Below is a small trained network, with its code and all its weights. Each question gives an input and a class and asks what happens when units are switched off, that is, made to give their printed mean instead of their output.

import numpy as np


def w(rows, s, z=0):
    codes = np.array(rows[::2]) - 128.0
    scale = np.full(codes.shape[1], s)
    scale[-1] = z or s
    return codes * scale


def norm(h):
    return h / np.sqrt((h * h).mean(-1, keepdims=True) + 1e-5)


def f(y):
    return y / 2 * (1 + np.tanh(0.7978845608 * (y + 0.044715 * y**3)))


def log_softmax(a):
    a = a - a.max(-1, keepdims=True)
    return a - np.log(np.exp(a).sum(-1, keepdims=True))


def net(x, mask):
    res = np.array(x, float).reshape(1, 8) / 4 @ E
    u = 0
    for l in range(4):
        y = f(norm(res) @ A[l][:, :-1].T + A[l][:, -1])
        res = res + np.where(mask[u : u + 10], y, B[l][:, -1]) @ B[l][:, :-1]
        u += 10
    return log_softmax(norm(res)[-1] @ U[:, :-1].T + U[:, -1])


A, B = {}, {}
E = w([
[171,208,79,143,151],'x0',
[83,80,111,149,180],'x1',
[69,120,108,182,54],'x2',
[122,36,115,127,187],'x3',
[59,119,182,27,108],'x4',
[166,139,176,122,166],'x5',
[163,138,251,176,103],'x6',
[23,134,91,197,202],'x7',
],0.0017)
A[0] = w([
[55,136,146,36,74,203],'0.n0',
[146,126,62,187,193,175],'0.n1',
[98,246,106,163,152,144],'0.n2',
[204,56,141,101,235,254],'0.n3',
[188,114,68,80,55,110],'0.n4',
[71,127,83,182,133,194],'0.n5',
[231,189,162,200,58,70],'0.n6',
[196,253,161,117,136,98],'0.n7',
[92,130,193,194,63,192],'0.n8',
[154,171,204,136,106,122],'0.n9',
],0.0026,0.00063)
B[0] = w([
[32,6,37,42,108,255],'0.n0',
[152,144,141,93,43,186],'0.n1',
[75,102,83,19,160,189],'0.n2',
[62,82,174,162,106,254],'0.n3',
[116,160,132,154,105,178],'0.n4',
[155,154,141,114,64,177],'0.n5',
[122,131,196,237,132,225],'0.n6',
[91,98,172,169,197,231],'0.n7',
[183,128,92,8,172,200],'0.n8',
[141,81,127,65,195,186],'0.n9',
],0.002,0.0007)
A[1] = w([
[62,121,83,105,52,255],'1.n0',
[78,93,99,191,162,156],'1.n1',
[174,240,108,43,71,70],'1.n2',
[110,252,144,157,94,245],'1.n3',
[102,77,41,101,189,164],'1.n4',
[157,78,183,69,108,161],'1.n5',
[197,230,168,88,105,70],'1.n6',
[190,89,138,96,90,87],'1.n7',
[79,105,164,236,94,184],'1.n8',
[153,153,44,128,176,59],'1.n9',
],0.0033,0.0008)
B[1] = w([
[145,49,156,48,168,255],'1.n0',
[199,108,118,126,82,171],'1.n1',
[156,66,103,160,161,217],'1.n2',
[222,4,123,112,141,224],'1.n3',
[107,180,193,106,32,212],'1.n4',
[54,254,142,62,167,214],'1.n5',
[197,81,194,204,99,197],'1.n6',
[44,216,122,184,117,148],'1.n7',
[171,91,86,113,147,183],'1.n8',
[153,157,104,87,156,129],'1.n9',
],0.0022,0.001)
A[2] = w([
[95,158,124,141,234,183],'2.n0',
[201,206,74,244,210,138],'2.n1',
[50,157,157,132,205,123],'2.n2',
[96,154,145,142,112,19],'2.n3',
[253,181,159,166,133,137],'2.n4',
[88,103,230,143,176,196],'2.n5',
[83,121,78,134,234,115],'2.n6',
[148,98,13,196,207,255],'2.n7',
[124,198,30,202,175,150],'2.n8',
[235,121,178,240,82,124],'2.n9',
],0.0033,0.00058)
B[2] = w([
[152,219,64,116,154,156],'2.n0',
[57,110,57,48,117,224],'2.n1',
[170,112,140,102,139,151],'2.n2',
[83,102,164,91,220,99],'2.n3',
[89,41,79,220,77,226],'2.n4',
[176,116,90,154,180,205],'2.n5',
[139,147,110,163,155,157],'2.n6',
[158,198,91,196,42,209],'2.n7',
[133,254,93,85,98,149],'2.n8',
[72,74,107,239,182,246],'2.n9',
],0.0029,0.0014)
A[3] = w([
[148,195,253,22,125,164],'3.n0',
[115,115,67,76,90,212],'3.n1',
[192,179,82,137,120,106],'3.n2',
[141,82,207,129,55,126],'3.n3',
[80,64,96,124,206,147],'3.n4',
[56,111,140,56,63,124],'3.n5',
[199,118,108,66,115,249],'3.n6',
[63,108,37,208,138,130],'3.n7',
[97,152,203,50,93,91],'3.n8',
[121,89,2,113,89,129],'3.n9',
],0.0042,0.0021)
B[3] = w([
[102,112,42,228,103,251],'3.n0',
[103,109,164,204,179,231],'3.n1',
[47,124,73,117,166,135],'3.n2',
[124,187,20,154,183,181],'3.n3',
[190,141,173,121,140,184],'3.n4',
[83,45,62,79,170,206],'3.n5',
[80,177,125,254,146,228],'3.n6',
[181,143,132,187,15,222],'3.n7',
[107,67,44,132,62,178],'3.n8',
[152,185,120,157,189,220],'3.n9',
],0.0029,0.002)
U = w([
[118,154,138,56,125,70],'0',
[193,175,204,5,48,9],'1',
[190,172,200,13,51,10],'2',
[169,126,122,219,98,169],'3',
[169,103,207,123,195,130],'4',
[138,212,77,115,133,142],'5',
[59,55,107,53,122,152],'6',
[154,127,166,120,111,79],'7',
],0.013,0.012)

Each question gives the input, the list of numbers given to net, and the class t.
The units are the neurons (one row each of A and B). Each row of codes is followed by its name. A weight is (code - 128) times the scale printed after its matrix; where a second scale follows, it is the last column's (A, B and U).
mask holds one flag per neuron, layer by layer. A switched-off neuron (its flag False) gives its mean, the last column of its row in B, instead of its output. The means were averaged over made-up inputs and are rounded, as every weight is.
A unit's drop is (log p(t) with every unit on - log p(t) with that unit switched off) / (log p(t) with every unit on - log p(t) with every unit switched off).
The circuit of an input: a set's keep is (log p(t) with only the set's units on - log p(t) with every unit switched off) / (log p(t) with every unit on - log p(t) with every unit switched off). Starting from the 12 units with the biggest drops (on a tie, the unit counted first), units are removed one at a time, each time the one whose removal leaves the highest keep (on an exact tie, the one counted first), for as long as the keep stays at least 0.8.
units of the circuit, in order: the units of the circuit, biggest drop first
most important unit: the unit with the biggest drop
k most important neurons: the k neurons with the biggest drops, biggest first
k most important neurons of layer l: the k neurons of layer l with the biggest drops, biggest first
drop when u is switched off: that unit's drop, to one decimal
input [4,4,3,-4,2,6,4,3], class 4: 2 most important neurons	(0.n2 3.n0)
input [5,-7,0,4,5,-4,0,0], class 6: most important unit	0.n0
input [-3,4,-2,0,7,7,6,-1], class 6: units of the circuit, in order	(3.n8 3.n7)
input [1,3,-7,-7,5,-1,-2,-6], class 3: 2 most important neurons of layer 1	(1.n6 1.n2)
input [8,-2,-5,-2,3,7,-3,-6], class 3: units of the circuit, in order	(3.n6 1.n6 2.n4)
input [-1,-8,7,-1,2,2,-7,-8], class 6: units of the circuit, in order	(3.n5 3.n7 2.n7)
input [-3,-5,-3,1,3,-1,5,7], class 4: 3 most important neurons	(2.n5 2.n7 2.n1)
input [-1,4,1,0,0,7,0,0], class 4: 2 most important neurons	(2.n5 0.n3)
input [1,0,-7,-7,-1,-2,7,3], class 4: 2 most important neurons	(3.n0 0.n7)
input [1,8,-5,2,-6,-6,-2,0], class 5: 3 most important neurons	(2.n8 1.n6 1.n3)
input [-7,0,-2,3,8,5,8,-2], class 6: 2 most important neurons of layer 3	(3.n8 3.n0)
input [6,-5,-8,1,2,5,-2,-8], class 3: 2 most important neurons of layer 3	(3.n6 3.n0)
input [7,-1,1,-8,7,-1,4,1], class 3: 2 most important neurons of layer 0	(0.n2 0.n0)
input [-1,-8,-2,-6,6,2,1,-3], class 3: units of the circuit, in order	(3.n0)
input [4,2,-1,6,1,-1,2,-2], class 4: 2 most important neurons	(0.n3 0.n6)
input [1,8,0,1,-4,-6,-6,7], class 5: 3 most important neurons of layer 2	(2.n8 2.n4 2.n9)
input [-1,6,-1,-4,0,4,8,3], class 4: 2 most important neurons of layer 3	(3.n0 3.n6)
input [0,-3,-7,8,-4,-7,-5,1], class 5: 2 most important neurons of layer 3	(3.n0 3.n2)
input [1,0,5,-6,6,-7,8,0], class 6: drop when 3.n7 is switched off	0.1
input [4,1,3,8,2,-7,-8,6], class 5: most important unit	3.n9
input [6,-3,-6,-2,1,5,-5,-8], class 3: drop when 1.n6 is switched off	0.3
